[  -3  433  234  -56  160 -103   25  373 -178 -119   73  -79  -23  259
  -19 -217  -50  401   73  -32 -166    4  -98  275  -18  297  -81  310
  -85  -54  226  133  454   24  247  -37 -238  176]
kuf
[ -10  134  252 -120  115 -286  139  324 -265 -440  421   94  -93  338
   57   76    3  439  234 -140 -223  247   37  -72    5   56 -294  196
 -132  -71  141  -23  129 -100  -83    0  -52  435]
beg
[ 154 -448 -119  142 -374   -3 -247 -273   43 -189  498  229   -5 -187
  528  415  297  211  644 -118  219 -141  -94 -495  292 -497 -519 -263
 -244 -156   51  123 -234    4 -470  179  -54  556]
kur
[  79 -255   76    0 -477   -4 -588 -194    4  106  282   28  204  -52
  188   -5  190  171  244  337  119 -293   -3   -4  394  -32  118 -190
  -80 -167   47    4   97  -12   35  233 -329   71]
fini
[ -95   35  287 -324 -411  -44 -710  279 -147 -189  102  213  586  462
  166   11   96  326  -42  141  -71 -201   55  260  408  274   43  206
 -199   56  256 -323  291  -49   48   62  -89  152]
vup
[-233  302  373 -419 -165   90 -233  327 -170 -346 -450  244  615  722
 -217  -82   33  -69 -738  318 -235 -192  106  532  -75  378  196  655
 -160  145  268 -468  335  -51  125 -116  245 -122]
fini
[-114 -113  278 -283 -433 -120 -530  166  -84 -185  126   93  480  497
   -5  -26  105  212   83  265  -29   69  291  231  270  271  181  -18
  -75   50   83 -326  294 -152  149  -36 -248    1]
Pumis
[-129  400  360 -143  179 -236   84  466 -305 -250  197  -41   58  488
 -156 -179  -71  376  -45  141 -282  354  111  265   22  363   68  238
    2  -79  220 -115  430  -83  321  -69 -225   90]
ganob
[  33  178   42  153  257 -129  138  101 -324  -91  471   68 -359   41
  220  166   44  439  446 -178 -129   44 -187 -224   67  -51 -515   88
 -146 -237  195  246  -31    1 -114   46  -36  552]
beg
[-192  403  217 -242   20  162  -80  222 -105 -238 -390  131  319  359
  -85  -53   -3    2 -610  320  -53 -548 -194  318  -63  171   -6  437
 -163   45  360 -181  412  -47  -41    1  243   70]
vup
[ -24 -224 -196   87   95  154  307 -462   87 -118  -15   73 -300 -333
   19  213  228 -291   -8  420  192 -359 -197 -366 -206 -382  -88 -298
  -75 -134    1  131 -175 -121 -428  137  152  232]
Pumis
[ -84 -130  259    6 -496   -2 -537  -99   29  247   47 -288  235   53
   11 -270   55  183   28  621  190 -270  122  241  277  254  231 -129
  113 -200  168   54  407    1  300  119 -485 -116]
Satov
[ -87 -180  123 -131 -349 -138 -358  -96   51 -117  164   -3  311  405
  -73   52  159    2  116  373   96  298  335  -11  205  114  347 -258
   74  113   16 -313    1  -95  139   27 -193 -116]
ganob
[ -35 -194  -71  -57   53  126  302 -209    6 -334   23  287  -65  -54
  134  305  195 -114 -127   51   96 -258 -143 -305 -280 -384 -334  -56
 -180  -55  138   25 -155  -24 -557    6  306  369]
Satov
[ 123 -396 -134   23 -417  -68 -307 -273   52  -28  348  113  147   25
  185  190  237  108  340  102   79  -84  127 -174  283 -111   51 -414
   13  -22   -6 -107 -161  -80  -94   89 -273  132]
beg
[ -18  345  207   47  172 -101  -85  331 -264  -89  239  -92 -164   58
  167 -126  -86  500  164   86 -111 -231 -221   16  113   76 -319  236
 -170 -253  322  321  301    8  160   84 -192  367]
kuf
[-118 -173  103  -88 -376 -126 -230 -101  147   -3  218  -52  244  340
  -57   12  116   28   52  316  137  168  259   35  187  107  315 -306
  137   66   72 -249   68 -123  135   45 -219 -116]
vup
[  63  376  220   12  252 -177  -10  350 -360 -317  330  118 -155  196
  118  117   10  429  339 -197 -164   80 -183  -47  164   87 -455  303
 -287 -147  207  115  210    9 -101   19   15  547]
peba
[  47 -278   14  -95 -433  -31 -477 -156  -44  -91  281  169  267  143
  283  189  243  196  287  123   40 -207   29  -89  330  -26 -139 -181
 -129  -36  103 -129  -15  -40 -145  114 -152  241]
beg
[ -60 -106  195 -176 -398  -42 -639   37  -78 -123  210  136  359  279
  173   45  102  324  150  221   75 -128   80  104  310  105   61   31
  -85   33  162 -153  115  -37   47  112 -179   88]
ganob
[ -12 -206 -206   88  -45   -6  357 -407  171  -26  -29    1 -191  -19
 -291   91  182 -414 -177  439  109   75  138 -264 -346 -180  384 -579
  206   13 -134 -150 -258 -161  -89   -5   -2 -150]
fini
[-101 -131 -167  180   31    9  428 -363  253  271 -248 -403 -327 -289
 -482 -191   -2 -454 -297  648  287 -192  137  -36 -340  -74  583 -454
  368   29  -56  121  -80 -217  210  -24 -170 -446]
kuf
[ -84 -229  210 -280 -434 -176 -399  -14  -53 -266  230  160  400  497
   31   92  154  150  129  194  -12  152  325   40  267  183  162  -36
  -16  141   35 -387  -61 -104   18    3 -114   39]
beg
[  50   91    2  257  185 -228  386   46  -44   95  402 -233 -501 -135
   -6  -82   30  223  423   33   60  108  -48 -169  -75  -44 -107 -288
  111 -202   64  335  108  -94  151  -10 -323  183]
kuf
[ -67  148  183 -100 -140  212 -329   57 -144 -121 -386   77  220  158
   30  -75   -8   47 -415  407  -27 -691 -204  306  -18   89   32  594
 -162 -104  289   23  240   26   48   47   65   89]
beg
[ -15 -259  141 -185 -415 -108 -473  -43   14  -80  246  159  355  218
   94   42  203  145   82  244   34  -31  187   97  321   74  207 -204
  -21   18   25 -244   91  -81   23  100 -230  -14]
ganob
[ -19  314  149   77  325 -364  366  216  -78 -292  489   52 -366  392
 -140   76   76  225  442 -253  -97  707  137 -225 -143   34  -95 -112
   -2   17  -50  -65   72 -155   90 -118  -81  271]
Pumis
[ 192   61  -74  206  154 -208  222  117 -129 -120  619   38 -381  -66
  252  186   84  423  586 -213  -34  -31 -195 -310  158 -153 -489 -223
 -111 -249   71  236    1  -51 -171   81 -222  540]
peba
[ -43 -259  129 -153 -526  -77 -378  -62  -53 -146  214   36  390  260
   41   -3  131  187  123  330   52  -88  187   23  241   36  235 -144
   84    2   66 -253  154 -150   66   74 -271    2]
beg
[ -61   86   63  279  224 -275  518   25  -29  187  270 -400 -471  -77
 -272 -232  -35  126  223  289   69  279  115  -12 -128   96  128 -394
  335 -240   22  272  212 -115  370  -46 -410  -69]
peba
[ -49 -189 -130  -31  -32   97  262 -285   21 -171  -81  139  -72  -85
   28  159  212 -182  -66  272  111 -286  -55 -269 -181 -235  -82 -107
  -25   13   29   27 -236  -41 -304   48  182  104]
kuf
[-203  139   79 -343  -54 -108  328  121   42 -388 -186  207  399  576
 -481  -34   31 -317 -679  352 -203  222  320  232 -225  152  569 -113
  171  276    9 -679  139 -325  109 -157  130 -374]
Pumis
[-130  401  278  -45   90 -328  335  306 -112 -146  210 -120  -64  524
 -378 -219  -23  183  -45  146 -184  524  253  187 -132  357  278   -8
  225   78   70 -246  216 -176  430 -119 -245 -131]
fini
[-193   86  208 -334 -108  -71  339   66   -5 -523 -148  166  274  509
 -356   82  103 -196 -497  265  -67   58  209   69 -256   93  116   47
   25  230   58 -487   99 -217 -172 -134  238  -59]
fini
[ -64  339  220  209  180  -95   52  163  -56  485 -142 -612 -286 -169
 -294 -527  -45  150   -9  484  -30  -47  -38  423   14  463  349   86
  195 -296  170  427  624   42  733    7 -581 -245]
kuf
[ -64 -299   94   86 -415   -7 -437 -274  118  357   40 -321  132 -102
  -77 -256  120   67  200  719  276 -195  160  190  241  119  463 -221
  222 -196   29  101  207  -84  408  133 -552 -272]
Pumis
[  40 -221 -207   74   26  172  230 -277   14 -301   88  286 -182 -230
  318  358  229 -131   20  -28  147 -501 -286 -480 -144 -513 -477 -117
 -240  -77  112  205 -137   31 -614   98  337  460]
kuf
[ -76  -29 -139  141  -32   33  531 -374  177 -100  -86  -81 -176   85
 -264   23  145 -331 -135  376  180  112  168 -210 -351 -146  363 -337
  269   27  -54 -103  -39 -169  -10  -62  -63 -134]
kur
[ -37 -269  123  -26 -417 -131 -376  -86   -5  -26  269  -30  213  149
    1    1  191  153  267  356  144  -20  153   14  279   38  109 -355
   63  -46   24 -102  120 -112   43  110 -318   17]
peba
[  68 -507  -61  114 -437 -131 -173 -350   96   99  359  -70  -30 -180
  140  101  285   22  489  295  285  -12  181 -254  194 -152  -10 -501
  104 -100  -55   46 -141 -104  -92  102 -337  108]
kur
[  -5   27  161  116   88 -327  307   84 -110 -104  506  -98 -379    6
  -65  -57   94  260  371  112   -8  366  152 -170  -35   55  -42 -182
   84 -141   60  127   24 -119   82   40 -268  239]
Satov
[ -77 -235  179 -276 -428 -153 -481  139 -132 -262  225  264  547  419
   28   19  158  204   50  243  -17  -27  228  166  336  145  209   12
   -7  105   70 -384   75  -85   47   84 -100  -64]
peba
[ -24 -388 -380  202   97  -62  803 -633  329 -128  180  -69 -562 -200
 -290  262  249 -568  130  259  196  336  220 -686 -377 -420  400 -899
  274   32 -364  -40 -606 -291 -308    6   56 -110]
kuf
[ -87 -199  166 -186 -399  -29 -537    5  -51  -78  185  109  378  207
  252   43  130  332  121  251   86 -237   35   62  319   66  -21   63
  -89  -34  234  -98   53   -8   -8  134 -173  120]
vup
[ 161 -356  -57 -175 -352 -184 -329  -86  -18 -476  682  591  264  330
  341  514  355  209  415 -365  -78  255  203 -420  290 -180 -310 -366
 -265   70  -98 -377 -343 -112 -487   54   99  502]
fini
[  13 -296 -289   55  120  126  433 -296   84 -331  188  364 -184 -180
  267  461  219 -110   95 -102  161 -291 -203 -538 -227 -604 -575 -307
 -177  -14   27   48 -294  -47 -699   25  371  473]
Pumis
[  29  357  359 -364  216 -313   45  675 -343 -645  465  457  177  634
  197  287   12  566  159 -653 -277  181    7   -7  100  170 -669  374
 -415   70  241 -227  240  -36 -327 -190  249  675]
Satov
[ -39 -206  237  -47 -418  -66 -588 -119  -65  231   44 -210  304   -3
   -5 -302  139  123   30  615  141 -186  170  265  303  249  360  -50
   97 -180  165   72  357   38  333  165 -463 -195]
Satov
[  55 -201   63 -127 -454  -37 -482    0  -11 -252  332  212  329  274
  243  206  161  237  241  148   28 -162   21 -112  321  -55  -70 -151
 -158  -12   58 -229  -68  -87 -178  159  -97  240]
fini
[ -10  495  358 -107  268  -84 -149  482 -327 -258  184   89   -5  277
  179  -44  -24  620  147 -108 -193  -94 -289  177   79  183 -430  505
 -279 -192  332  158  451   59   64    5 -108  496]
ganob
[  32  -48 -128  488  212 -117  364 -229  -72  374  414 -308 -723 -482
   61  -95   52  245  552  207  195   44 -103 -279  -74 -114  -76 -455
  231 -377   92  540  -55  -17  161   63 -430  225]
vup
[ -80   76   85 -151   11  143  -37  -27 -102 -366 -242  236  212  288
  -25   99  136 -124 -354  233  -91 -156  -68  -16 -191  -49  -44  228
 -169  -16  115 -147   35   11 -210   26  289  153]
fini
[-267  354  344 -331  -80  124 -184  335 -164 -239 -494   67  448  435
 -178 -178  -83    3 -739  391 -138 -409  -34  509  -60  316  198  634
 -121   85  361 -254  452  -80  118  -30  189 -101]
vup
[-182   35  150  -89  -50  108    0  -21  -10  -52 -363 -195  110   75
 -203 -129  -21  -40 -387  643  112 -464  -67  231 -118   86  157  257
   37  -76  202   31  200  -54   67   63   -1 -133]
peba
[-183  365  268 -323  -81   81  -88  290 -168 -202 -379  102  451  487
 -185 -174  -25   21 -662  456 -151 -386   -8  434  -99  365  249  480
  -37   70  341 -308  404  -62  172  -62   62 -148]
Satov
[ -26 -219  -16  -36  -76  206  -41 -168  -87 -110 -156  139   53 -272
  106   96   87  -78 -228  441   93 -623 -228  -35  -38 -296  -85  133
 -115 -203  138   99  -57  -60 -271  124  104  102]
ganob
[ -72 -184 -116   99  -39  108  369 -286   64 -182 -139  -29 -177 -119
  -58  145  123 -286  -99  365  196 -204  -11 -287 -288 -289  -61 -292
   41  -67   15   43  -79 -133 -319    1  131  146]
kur
[  36 -263   -5  -52 -365  -36 -537 -166  -32 -183  273  193  178  260
  244  272  191  103  297   71   39  -47   78 -174  297  -41  -78 -115
 -171   55   57 -159 -205   -8 -188  121  -28  231]
beg
[-157  194  486 -276 -398  -58 -686  250  -92 -173  -62  -24  486  591
  -68 -133   59  210 -136  276   -4  -33  173  371  270  443  206  340
 -150  118  214 -255  503  -14  172   34 -171  -20]
Satov
[  87 -474 -116   20 -325 -224   37 -384  143 -189  532  214  -86   64
   42  381  365  -80  533 -109  236  319  254 -480   54 -260  -95 -827
   27  143 -197 -226 -353 -135 -393  -30  -69  207]
fini
[ -72 -350  145   21 -497  130 -720  -84  -16  262   37 -172  118 -219
  257 -163    8  318  160  648  215 -739  -98  170  335   42   71  -27
  -64 -287  201  328   82  -12  164  240 -430   31]
kuf
[ -57 -133 -187  202  -29   97  355 -387  126  214 -261 -211 -212 -178
 -367 -150  113 -420 -258  654  180 -166   46  -65 -384  -86  541 -424
  357  -99  -90    3  -75 -132  158  -10 -130 -364]
fini
[  -8 -181  258 -290 -419  -68 -604  163 -177 -146  220  241  511  230
  297   52  206  368  135  245   27 -443   11  183  433  107 -278  273
 -272  -70  288  -85  182   13  -40   97 -109  272]
kuf
[  58 -415    0  -57 -293 -157 -237 -186   43 -253  459  231   85   70
  187  316  315   88  485  -20  148  122  188 -320  236 -214 -227 -476
 -166  -16  -76 -121  -63 -128 -332   35  -88  340]
Pumis
[ 166  -99 -120  434  289 -107  218 -252 -110  380  458 -192 -706 -565
  247    4   99  204  555   78  177 -131 -199 -372   18 -176 -427 -413
    5 -475  102  665  -64  144  -30   95 -312  415]
Satov
[ -26   47   43  202  100 -349  539   19  -40  -98  534 -231 -469   46
 -185  -36  -18  278  442  158   87  407  167 -253 -110  -11   26 -353
  263 -109   -2   99   36 -164  169  -22 -335  108]
peba
[ -52  -56  251 -328 -340  -97 -656   82  -78 -202   93  185  521  436
   25   29  144  194  -34  215   -1  -46  173  234  318  205  199  104
 -138  142  146 -338  166  -35   54   55 -131  -33]
ganob
[  -9   -8  220 -301 -466  -43 -832  174 -136 -116   92  183  656  601
  217   -3  144  318   -4  221  -84 -299   74  312  429  300   -7  316
 -190   59  259 -273  285   42  144  124 -134   89]
beg
[  18 -343   47   -5 -414  -60 -362 -133  -31  109  288    9  145   -9
  158   59  165  156  265  263  139 -151  168  -72  294   31   -7 -293
    1 -109   67    8  -48  -54  -40   90 -281  121]
Satov
[-121   73   91  -72  -48  146   88 -112  -45 -145 -227   58   74   64
  -78  -13  115 -100 -351  455   34 -313  -65   42 -198  -25   96  183
  -49  -88  208  -24  124  -59  -96   56  103   56]
Satov
[-220  203  660 -450 -526 -131 -757  316  -71 -135 -366 -155  762  597
 -282 -434  -70   14 -539  679 -116   -2  324  801  334  652  499  339
  -19  104  174 -410  817  -84  479   14 -243 -375]
Pumis
[ -13 -119 -108   40   -5   34  294 -130   20 -201  -86   85  -68  -55
  -73  135  169 -132  -62  284   82 -234  -87 -123 -180 -217  -61  -71
   13   -6   58  -45 -165 -107 -213   21   95   86]
peba
[ -28  314  197  167  145  -56  -29  186 -276  209   94 -224 -231  -40
    7 -233  -64  329   96  279  -55 -185 -183  166   14  215 -157  139
    5 -328  277  325  351   56  329   21 -285  176]
fini
[  89 -451  -90  -16 -379 -100 -182 -255   39 -257  546  268   11    5
  438  386  360  181  681 -143  220  -43   44 -500  220 -295 -436 -486
 -177   14   -8   -8 -252  -73 -470   55  -46  498]
kuf
[  -6 -360 -157  475 -378   71 -151 -634  192  657   53 -599 -287 -489
 -133 -283  152  -92  331  884  471 -254   57  -53  102   -9  461 -783
  467 -327  -23  410  181  -15  369  192 -689 -258]
peba
[   7  -60  -60 -332  116  -54  239   86  -66 -686   85  557  177  368
   43  491  149 -170 -111 -314  -89   57   -2 -383 -205 -308 -405 -229
 -322  314  -50 -396 -116 -136 -716 -134  480  373]
Pumis
